[[ -9   0  -3 -20   6 -34  -5 -13 -26 -21   6]
 [ -5   0  -3   0   1   1  -4   0   1   6  -3]
 [ 10 -14   7 -11 -10  -3 -15  15  -5  -7 -24]
 [  0   1   1  -8 -12 -12  -3  -7  -6 -16   2]
 [  3   5   3  -3  15  -5  -2   2   3  -2   2]
 [ 13   6   8   5   8  -4 -12  -1   8  12   0]
 [  3  27  -4 -14  10  -2  13  13  21  -5  -2]] | 21

[[-10   9 -16  -4   9   2 -12   9 -17  13   3 -10 -15 -10  -7  12]
 [ 10   2  -7  -2   6   8   8   2  -7   5 -15   2  -4   2   1   6]
 [-23  14   5  -2 -29   5 -16  17   7 -26  18  -5  -1  -3  -2 -25]
 [  8   0   9  -6   3  -2   6   1   9   5 -10   0   9   0  -1   1]
 [-12  24 -10   7 -20  12  -5  26 -12 -20  11   5  -9   7   7 -18]
 [ 20  10   8 -34  -6   2  17  10   8 -12  -8 -13   9 -18 -20 -13]
 [ -2   5  -1 -20  -7  -2  -2   4  -1 -11  12 -16  -3 -19 -18 -10]
 [  1  24 -17   0   0  10   2  25 -20   1  -2   1 -12   2   3   1]] | 2

[[ 17  -2  -1   8  -8  -1   0  -9   8   4   9  -4 -10]
 [  3   2   5  -2   0   1   4  -1  -7   4  -7  -1  -3]
 [ -5   1  -7  13   1  -8   0   3  -3   4  -6   5   4]
 [-10   0  -6  18  14  -7 -11  -4  -1  -7   0   1   2]
 [-13   1 -18  30   3 -21  -1   7  -6   9 -15  13  11]
 [ 15  24  20  10 -18  -4  16  -6  -4   3  16   4 -12]] | 16

[[ 18  -7  -5  10   2  14  11   2  27 -10  13]
 [ -7  -7  -8  19 -12 -15  18  -9 -10  37 -12]
 [ -3  -4   2  23  13  16  24 -15   0  14 -28]
 [ 12   4   5   4   1  -1   5   9  15 -11  12]
 [  7   8  18   3  13   4   3   5   8 -14   0]
 [ 18 -19   8  23   6   7  18 -18  21  15 -11]] | 21

[[ 13  20  24  14  27  11]
 [ 13   4  16  -9  -8  21]
 [ 15  -1   7 -25 -10   9]
 [ -2  19  14 -30   3  16]
 [ -5  -9   3 -39 -16   3]
 [  8   1  -3  -4  -1 -22]
 [ -2   5  -8 -25  -8  -8]
 [ 11   4  27  17  15   1]
 [-12  -7 -14  15  11 -16]
 [-17  -5 -17  19  12 -21]] | 19
---
[  8 -21 -29   2  -3  -9]	-9
[-1 30 38 11]	11
[ -3 -14 -30 -17  -1   3]	3
[ 16  29 -15  11 -20]	-20
[ 37  -5   1  12 -20]	-20
[ 11  29 -26 -10  15]	15
[  0  29  -1 -26  -5]	-5
---
[[ 27 -16 -12   8  40  -8  27]
 [ -1  30  21 -24  -7  30  -1]] result: 21

[38  9  8 15] result: 8

[[ 13  13  -7   0   5  15   8]
 [ -8  22  12 -16 -10  21 -10]
 [-18  -1   1   7 -27  -3 -28]] result: 1

[[ 16 -34 -19  -9 -11   4 -27]
 [  2   2   1   2   1  -2  -9]] result: 1

[ 32  40 -39 -25] result: -39

[ 36 -13 -36  30  -1   7   6] result: -36

[[-16 -12 -20  39 -22 -20 -14]
 [-19  14  15 -13 -16  12 -15]] result: 15

[[ 31  16 -14   2  21]
 [ 35  18 -17   4  24]
 [-14  17  23 -22 -13]] result: 23

[ 29  -1  27   1 -28  14] result: 27

[ -7   8 -30  -5] result: -30
---
[[ 10  28  13  19  -5  28 -14 -34  39   5 -17  34]
 [ 18  25  16  14  -8  27 -17 -30  38   8 -19  35]
 [ 21  16  10  30  10  30  10 -29  20  -3  -8  29]
 [ 22  17   7  31  18  31   9 -30  21  -1  -4  26]
 [ 15  25  14  16  -8  27 -17 -32  39   6 -19  37]
 [ 17  25  15  12  -8  27 -17 -32  38   6 -18  34]
 [ 16  26  16  15  -6  27 -16 -31  39   5 -18  35]
 [ 15  26  14  15  -7  27 -17 -30  40   5 -19  37]
 [ 11  25  15  15  -8  22 -18 -34  41   2 -14  36]
 [ 20  16  11  30   9  32  10 -30  21  -2  -9  29]]: 18

[[20 60 78 74 68 50 68 32 29]
 [49 35 38 41 54 47 25 52 57]
 [41 30 34 25 37 48 59 40 56]
 [21 42 58 54 56 42 17 28 34]
 [ 9 57 44 60 44 76 41 17 13]
 [32 32 40 34 55 36 21 52 68]
 [39 17 24 15 21 28 31 65 50]
 [61 35 52 45 58 30 39 47 52]
 [46 28 25 22 24 22 37 51 48]
 [41 38 54 46 50 24 32 38 45]
 [37 21 26 22 35 24 22 72 56]
 [30 54 43 56 42 60 51 32 28]]: 49

[[ 30  24  21  37  20  -7  17   1   5  15]
 [ -6  12  10   8   5  14  16  -3   8  -2]
 [ 20  20  10  34  31  -8   5   8   0   1]
 [ 25  32   2  29  24  -5   7  13  15   0]
 [ -9   9  20  12   7  33  26   6  15  17]
 [ 25  21  12  40  28  -6   9   9   3   5]
 [-11   6   6  25  22  18  -1   5  12  -1]
 [ 19  11   1  27  28 -12  13   9  10   3]
 [ 22  -5  15 -31   7  15  17  27  -7  20]
 [ -7  11  -3  22  -8  21  13   3  -1   5]
 [ -1  22  15  -2  -1  33  19  17  -3   6]]: -6

[[-139 -116 -186 -206 -172 -118 -191 -179 -134  -87 -147 -169]
 [-147 -105 -383 -325 -285 -139 -418 -217  -72   60 -222 -213]
 [-144 -205  -36 -180 -279 -146   50 -125  -11 -586  -26 -285]
 [-176 -206  403   89 -109 -132  585  -88 -148 -967  145 -249]
 [-141 -151  -93 -183 -196 -117  -72 -156 -103 -291  -94 -205]
 [-183   97    2 -133 -210  -74  123 -361 -144 -124    7 -227]
 [-191  -37  401  138   23 -103  585 -179 -259 -633  108 -152]
 [-153 -359 -303 -196 -193 -241 -375   -9 -120 -259 -276 -157]
 [-175 -115  473  145  -44 -121  675 -161 -191 -861  174 -196]]: -147

[[152  70  60 111  92  70 142 147 136 120 155  74]
 [140 130 120 143  84  90 176 116 170  74 157  82]
 [168 143 172 126 100 168 141  80 117 102 128 105]
 [ 68  79  92  99 195  55  91 219 129 200 185 175]
 [134  81 153  96 127 152  76 138  78 175 130 132]
 [173  76 149 110 113 140 137 102 106 122 137  61]
 [178  42  10 115  14 124 103 107  83 109  37  32]]: 140

[[474 594 699 389 289 380 169 534 313 617 673 354 404 870 424]
 [668 215 514 771 669 859 844 366 671 414 538 742 663 240 427]
 [556 756 482 567 652 450 629 702 645 638 481 548 640 507 726]
 [500 870 412 496 641 309 578 761 624 659 405 472 623 489 791]
 [584 830 374 638 784 440 804 765 748 650 373 594 751 307 844]
 [451 907 383 417 611 234 516 764 568 639 363 422 566 499 798]]: 668
---
[[ 25  11   1 -19]
 [ 39  11  25   1]
 [-23 -32   8  30]] → -32

[-30   4   2   0  11] → 2

[-38  30  22  33  29   3] → 33

[  7  -8  22 -30 -12] → 22

[-22  23 -33  -6   0   5] → -6

[ 18  -1 -10 -26 -37] → -10
---
[[-17  -7  28  18  -1  -6]
 [  6  -7 -15   7  13 -21]] ⇒ 7

[[ 15 -31 -23  29  27]
 [ 24 -28 -28  35  21]] ⇒ -28

[[  2  -1   1   2   1  -4]
 [  0 -11  10  38   7 -12]] ⇒ 38

[[  0   2   8   5  -3   0   3]
 [ 12   2 -17   6  40 -24  18]] ⇒ 40

[[ 29 -27 -20  30  -6 -32]
 [ 20 -13 -21  24  25 -20]] ⇒ 24

[[ 12  11  17   4  12  15 -17]
 [-14  10   6   9   0 -33   7]] ⇒ 0
---
Input: [-16  -8 -30  26 -20]
Output: 26, -30

Input:
[[  5   6  33  -2]
 [-27   3  13   6]
 [ 39  -8  10  16]]
Output: 39, -27

Input:
[[ 8  2  6  2 13  5  6]
 [34  1 -2  1  0 -3  3]
 [ 6 13 12 13 14  0 -1]]
Output: 34, -3

Input:
[[ 32   6  39  18]
 [  8 -38  18  30]]
Output: 39, -38

Input: [ 27  20  36  37 -15]
Output: 37, -15

Input: [ 16 -30  25  19]
Output: 25, -30

Input: [-10 -13  36 -23]
Output: 36, -23

Input:
[[ 20 -33  -8  10]
 [ -2  -1  -3  -4]
 [ 16   8  19  19]]
Output: 20, -33

Input: [-11  -3 -31  14 -18 -29]
Output: 14, -31

Input:
[[ 17 -13  10  31 -22 -15]
 [ -2   5  -5  37 -27  -3]
 [ 31   3  31  40   7   7]]
Output: 40, -27
---
array([9, 1, 5, 2, 6]) result: 2
array([ -1,  48, -14, -35,   1,  24,  -3]) result: 24
array([ 91, 205,  60,   2,  96, 154,  86]) result: 154
array([  0,   7,  10,  27,  11, -46,   5]) result: -46
array([6, 8, 8, 9, 4, 1]) result: 4
array([1670, 2675, 3519, 5326, 9108]) result: 5326
---
[-17 -13  23  30  35] 35
[ -6   6 -32   2 -25  19  10] 10
[-24  33  37  -2  -8] -8
[ 11 -22 -18  35] 35
[  6  36  31  32  38  14 -22] -22
[  0  30 -32 -29] -29
[  3 -37  31   7] 7
[ -8  32 -18  10] 10
[ -8 -30  21   7 -16] -16
---
147	93	59	105	71	192 -> 71
399	535	145	577	189	818	180 -> 818
1840	8899	7176	5978 -> 7176
608	236	662	788 -> 662
684	-713	491	608	-175 -> 608
26	78	191	187	209 -> 187
-19	33	-8	-9	-44 -> -9
3236	5248	8526	8134	8346 -> 8134
145	356	677	450	775 -> 450
---
array([34,  7, 23, -7, 32, 14, 17]) >> 32
array([ -4,  12, -12, -32, -20,  13]) >> -32
array([-35,   2, -19, -22,  -8]) >> -19
array([ 10,  15,   0,   9, -14, -29, -14]) >> -14
array([ -7,  31, -37, -25,  -1]) >> -37
array([ 14,   6,   3,  34,  15, -25]) >> 34
array([-36,  -8,   3,  -2,  -6]) >> 3
array([-20,  16, -15,  -2, -33,  -7,  12]) >> -33
array([-24, -39,   5,  -2,  23]) >> 5
---
[-3 25 39 14] → 14, -3

[[  8 -40   7   1]
 [  5   1  18  35]] → 1, 5

[35  9 31 14 19 28] → 28, 35

[-22  26  -3  30] → 30, -22

[ 5  9 28 13] → 13, 5

[[-22   1 -25   0  21   2 -39]
 [-16   5 -23   8  19   1 -36]] → -39, -16

[[ 34 -18 -16 -20 -16]
 [ 10  -3   8   5 -40]
 [  5 -18 -26 -26 -26]] → -16, 5

[ -2 -31  19  -5 -14  20  14] → 14, -2
